Below is a small trained network, with its code and all its weights. Each question gives an input and a class and asks what happens when units are switched off, that is, made to give their printed mean instead of their output.

import numpy as np


def w(rows, s, z=0):
    codes = np.array(rows[::2]) - 128.0
    scale = np.full(codes.shape[1], s)
    scale[-1] = z or s
    return codes * scale


def norm(h):
    return h / np.sqrt((h * h).mean(-1, keepdims=True) + 1e-5)


def f(y):
    return y / 2 * (1 + np.tanh(0.7978845608 * (y + 0.044715 * y**3)))


def log_softmax(a):
    a = a - a.max(-1, keepdims=True)
    return a - np.log(np.exp(a).sum(-1, keepdims=True))


def net(x, mask):
    res = np.array(x, float).reshape(1, 2) / 4 @ E
    u = 0
    for l in range(2):
        y = f(norm(res) @ A[l][:, :-1].T + A[l][:, -1])
        res = res + np.where(mask[u : u + 3], y, B[l][:, -1]) @ B[l][:, :-1]
        u += 3
    return log_softmax(norm(res)[-1] @ U[:, :-1].T + U[:, -1])


A, B = {}, {}
E = w([
[206,141,2,10,180,208,110,154,142,144,181],'x0',
[121,72,70,235,113,152,109,45,168,217,119],'x1',
],0.0035)
A[0] = w([
[203,214,139,94,106,72,153,146,41,37,179,7],'L0N0',
[45,150,150,45,122,105,23,194,70,62,126,133],'L0N1',
[57,161,169,58,142,4,173,234,165,41,115,109],'L0N2',
],0.0033,0.0013)
B[0] = w([
[3,122,70,204,186,219,123,89,168,98,33,194],'L0N0',
[92,139,125,147,192,192,68,198,141,124,134,205],'L0N1',
[183,165,135,152,146,60,193,112,42,190,193,255],'L0N2',
],0.0044,0.0035)
A[1] = w([
[90,165,96,222,128,160,92,104,194,169,63,28],'L1N0',
[129,146,192,64,155,121,137,169,103,77,146,3],'L1N1',
[63,33,97,165,79,109,104,65,252,119,14,67],'L1N2',
],0.0039,0.003)
B[1] = w([
[123,152,149,151,138,103,205,193,85,70,55,163],'L1N0',
[41,208,114,203,254,145,218,116,53,107,61,133],'L1N1',
[97,125,104,92,171,170,195,198,193,59,78,250],'L1N2',
],0.0079,0.0025)
U = w([
[57,231,118,135,236,137,147,172,49,122,161,119],'0',
[238,104,33,37,105,181,9,84,198,210,233,179],'1',
[110,76,86,151,87,136,225,190,241,81,39,129],'2',
[140,124,126,94,43,121,41,82,155,123,140,1],'3',
[144,119,185,180,10,22,116,2,96,191,172,153],'4',
],0.009,0.0068)

Each question gives the input, the list of numbers given to net, and the class t.
The units are the neurons (one row each of A and B). Each row of codes is followed by its name. A weight is (code - 128) times the scale printed after its matrix; where a second scale follows, it is the last column's (A, B and U).
mask holds one flag per neuron, layer by layer. A switched-off neuron (its flag False) gives its mean, the last column of its row in B, instead of its output. The means were averaged over made-up inputs and are rounded, as every weight is.
A unit's drop is (log p(t) with every unit on - log p(t) with that unit switched off) / (log p(t) with every unit on - log p(t) with every unit switched off).
most important unit: the unit with the biggest drop
top k neurons: the k neurons with the biggest drops, biggest first
top k neurons in layer l: the k neurons of layer l with the biggest drops, biggest first
drop of u: that unit's drop, to one decimal
input [2,7], class 2: most important unit : L0N2
input [-7,7], class 2: top 2 neurons : (L1N2, L0N2)
input [3,6], class 2: top 2 neurons : (L0N2, L1N0)
input [3,7], class 2: top 2 neurons in layer 1 : (L1N0, L1N2)
input [-5,-3], class 4: top 3 neurons : (L1N2, L0N2, L1N0)
input [2,3], class 1: top 3 neurons : (L0N0, L1N1, L1N2)
input [3,8], class 2: top 2 neurons : (L0N2, L1N0)
input [-8,6], class 2: top 2 neurons : (L1N2, L0N2)
input [4,-3], class 1: top 2 neurons in layer 1 : (L1N0, L1N2)
input [-6,-4], class 4: top 2 neurons : (L1N2, L0N2)
input [-8,4], class 2: top 2 neurons : (L0N2, L1N2)
input [-7,6], class 2: top 2 neurons : (L1N2, L0N2)
input [-8,5], class 2: drop of L0N2 : 0.5
input [2,2], class 1: top neuron : (L0N0)
input [-5,7], class 2: drop of L1N2 : 0.2
input [-6,-3], class 4: drop of L1N2 : 0.5
input [4,-2], class 1: drop of L1N0 : 0.2
